Below are the code and all the weights of a small trained network. Each question names an input and a class and asks about switching units off, where a switched-off unit gives its printed mean instead of its output.

import numpy as np


def w(rows, s, z=0):
    codes = np.array(rows[::2]) - 128.0
    scale = np.full(codes.shape[1], s)
    scale[-1] = z or s
    return codes * scale


def f(y):
    return np.maximum(y, 0)


def log_softmax(a):
    a = a - a.max(-1, keepdims=True)
    return a - np.log(np.exp(a).sum(-1, keepdims=True))


def net(x, mask):
    res = np.array(x, float).reshape(1, 7) / 4 @ E
    y = f(res @ A[0][:, :-1].T + A[0][:, -1])
    res = res + np.where(mask, y, B[0][:, -1]) @ B[0][:, :-1]
    return log_softmax(res[-1] @ U[:, :-1].T + U[:, -1])


A, B = {}, {}
E = w([
[10,52,124,216],'x0',
[122,129,131,124],'x1',
[139,126,123,138],'x2',
[127,128,128,128],'x3',
[129,163,255,230],'x4',
[132,127,127,131],'x5',
[84,245,59,173],'x6',
],0.0096)
A[0] = w([
[132,179,57,134,150],'neuron 1',
[159,61,161,95,225],'neuron 2',
[186,174,158,84,214],'neuron 3',
[69,91,99,161,146],'neuron 4',
[158,94,135,83,44],'neuron 5',
[122,160,166,132,65],'neuron 6',
[133,75,173,165,101],'neuron 7',
[33,56,74,197,39],'neuron 8',
[77,96,99,158,174],'neuron 9',
[93,152,136,77,117],'neuron 10',
[117,97,184,132,104],'neuron 11',
[134,75,166,151,115],'neuron 12',
[143,172,177,157,22],'neuron 13',
[188,103,88,149,106],'neuron 14',
[90,129,157,149,85],'neuron 15',
[118,92,186,149,120],'neuron 16',
[132,158,163,142,61],'neuron 17',
[127,134,149,113,91],'neuron 18',
[104,176,103,149,182],'neuron 19',
[206,182,193,72,38],'neuron 20',
[122,89,169,166,113],'neuron 21',
[106,70,56,119,157],'neuron 22',
[141,188,225,183,39],'neuron 23',
[156,122,105,173,112],'neuron 24',
[163,152,150,103,194],'neuron 25',
[83,217,85,166,149],'neuron 26',
[142,87,150,106,81],'neuron 27',
[85,65,152,155,99],'neuron 28',
[107,144,173,97,109],'neuron 29',
[114,45,191,194,100],'neuron 30',
[105,139,65,126,90],'neuron 31',
[109,47,44,86,28],'neuron 32',
[76,89,157,137,86],'neuron 33',
[140,190,62,81,134],'neuron 34',
[180,160,159,98,101],'neuron 35',
[134,196,85,111,144],'neuron 36',
[179,6,192,59,136],'neuron 37',
[97,146,180,78,106],'neuron 38',
[140,161,104,102,136],'neuron 39',
[105,148,115,119,153],'neuron 40',
[72,228,87,173,2],'neuron 41',
[143,182,215,174,153],'neuron 42',
],0.016,0.0089)
B[0] = w([
[72,127,139,132,204],'neuron 1',
[177,128,138,195,222],'neuron 2',
[116,132,112,62,224],'neuron 3',
[183,132,131,147,206],'neuron 4',
[122,124,118,79,155],'neuron 5',
[134,134,126,107,147],'neuron 6',
[75,138,142,153,189],'neuron 7',
[231,133,92,37,234],'neuron 8',
[155,122,133,169,206],'neuron 9',
[111,137,121,133,148],'neuron 10',
[94,133,134,148,175],'neuron 11',
[85,132,137,154,183],'neuron 12',
[108,125,109,68,160],'neuron 13',
[119,126,132,118,146],'neuron 14',
[117,129,143,155,160],'neuron 15',
[81,124,131,155,191],'neuron 16',
[131,122,124,89,149],'neuron 17',
[132,125,135,133,133],'neuron 18',
[90,132,135,99,197],'neuron 19',
[194,124,143,196,201],'neuron 20',
[83,132,146,154,187],'neuron 21',
[163,136,121,71,205],'neuron 22',
[225,127,82,41,212],'neuron 23',
[128,127,132,141,137],'neuron 24',
[112,124,116,90,189],'neuron 25',
[139,120,116,70,230],'neuron 26',
[110,139,136,111,156],'neuron 27',
[86,130,143,135,195],'neuron 28',
[134,119,138,132,143],'neuron 29',
[43,126,141,173,231],'neuron 30',
[97,126,123,105,171],'neuron 31',
[215,130,147,185,198],'neuron 32',
[99,119,131,133,176],'neuron 33',
[51,124,126,120,219],'neuron 34',
[186,130,131,147,179],'neuron 35',
[59,124,139,143,201],'neuron 36',
[226,131,93,47,250],'neuron 37',
[135,121,124,140,142],'neuron 38',
[89,125,131,126,172],'neuron 39',
[106,125,127,140,159],'neuron 40',
[254,128,133,185,202],'neuron 41',
[199,125,141,182,230],'neuron 42',
],0.037,0.016)
U = w([
[175,161,44,13,176],'0',
[255,161,129,238,223],'1',
[4,161,164,213,1],'2',
],0.0087,0.00066)

Each question gives the input, the list of numbers given to net, and the class t.
The units are the neurons (one row each of A and B). Each row of codes is followed by its name. A weight is (code - 128) times the scale printed after its matrix; where a second scale follows, it is the last column's (A, B and U).
mask holds one flag per neuron, in row order. A switched-off neuron (its flag False) gives its mean, the last column of its row in B, instead of its output. The means were averaged over made-up inputs and are rounded, as every weight is.
A unit's drop is (log p(t) with every unit on - log p(t) with that unit switched off) / (log p(t) with every unit on - log p(t) with every unit switched off).
most important unit: the unit with the biggest drop
k most important neurons: the k neurons with the biggest drops, biggest first
drop of u: that unit's drop, to one decimal
input [6,-3,2,3,-4,3,-3], class 1: most important neuron : neuron 32
input [-4,4,-4,3,0,6,7], class 2: 3 most important neurons : neuron 37; neuron 8; neuron 23
input [-2,-8,8,6,0,5,5], class 2: 3 most important neurons : neuron 37; neuron 8; neuron 23
input [0,4,-5,8,6,6,1], class 0: 2 most important neurons : neuron 23; neuron 2
input [4,-1,-5,-1,1,-5,0], class 2: 4 most important neurons : neuron 37; neuron 41; neuron 23; neuron 32
input [2,7,-4,-1,-6,5,-5], class 1: 2 most important neurons : neuron 32; neuron 2
input [-5,-7,-4,1,5,7,2], class 0: 2 most important neurons : neuron 3; neuron 23
input [-6,-3,-6,-4,8,7,3], class 0: 3 most important neurons : neuron 23; neuron 3; neuron 13
input [-8,-1,8,-6,2,6,-1], class 1: 4 most important neurons : neuron 20; neuron 8; neuron 35; neuron 26
input [8,3,7,-3,1,-4,0], class 2: 2 most important neurons : neuron 30; neuron 37
input [6,6,3,-7,-3,-4,-8], class 1: 2 most important neurons : neuron 2; neuron 32
input [-5,-2,6,7,8,7,5], class 0: 2 most important neurons : neuron 23; neuron 13
input [5,2,-8,1,0,-8,-1], class 1: 3 most important neurons : neuron 8; neuron 34; neuron 36
input [7,3,6,4,6,-8,-3], class 2: most important unit : neuron 30
input [2,-3,0,-7,-4,6,-7], class 1: 2 most important neurons : neuron 2; neuron 32
input [-6,4,3,-1,6,0,4], class 0: drop of neuron 3 : 0.2
input [-7,-4,-6,-6,0,-5,2], class 2: drop of neuron 37 : 0.4
input [8,4,7,-5,-6,-8,-8], class 1: drop of neuron 32 : 3.3
input [8,3,-5,6,-5,-5,-8], class 1: drop of neuron 32 : 2.0
input [6,7,-3,-3,3,-4,-8], class 2: most important unit : neuron 30
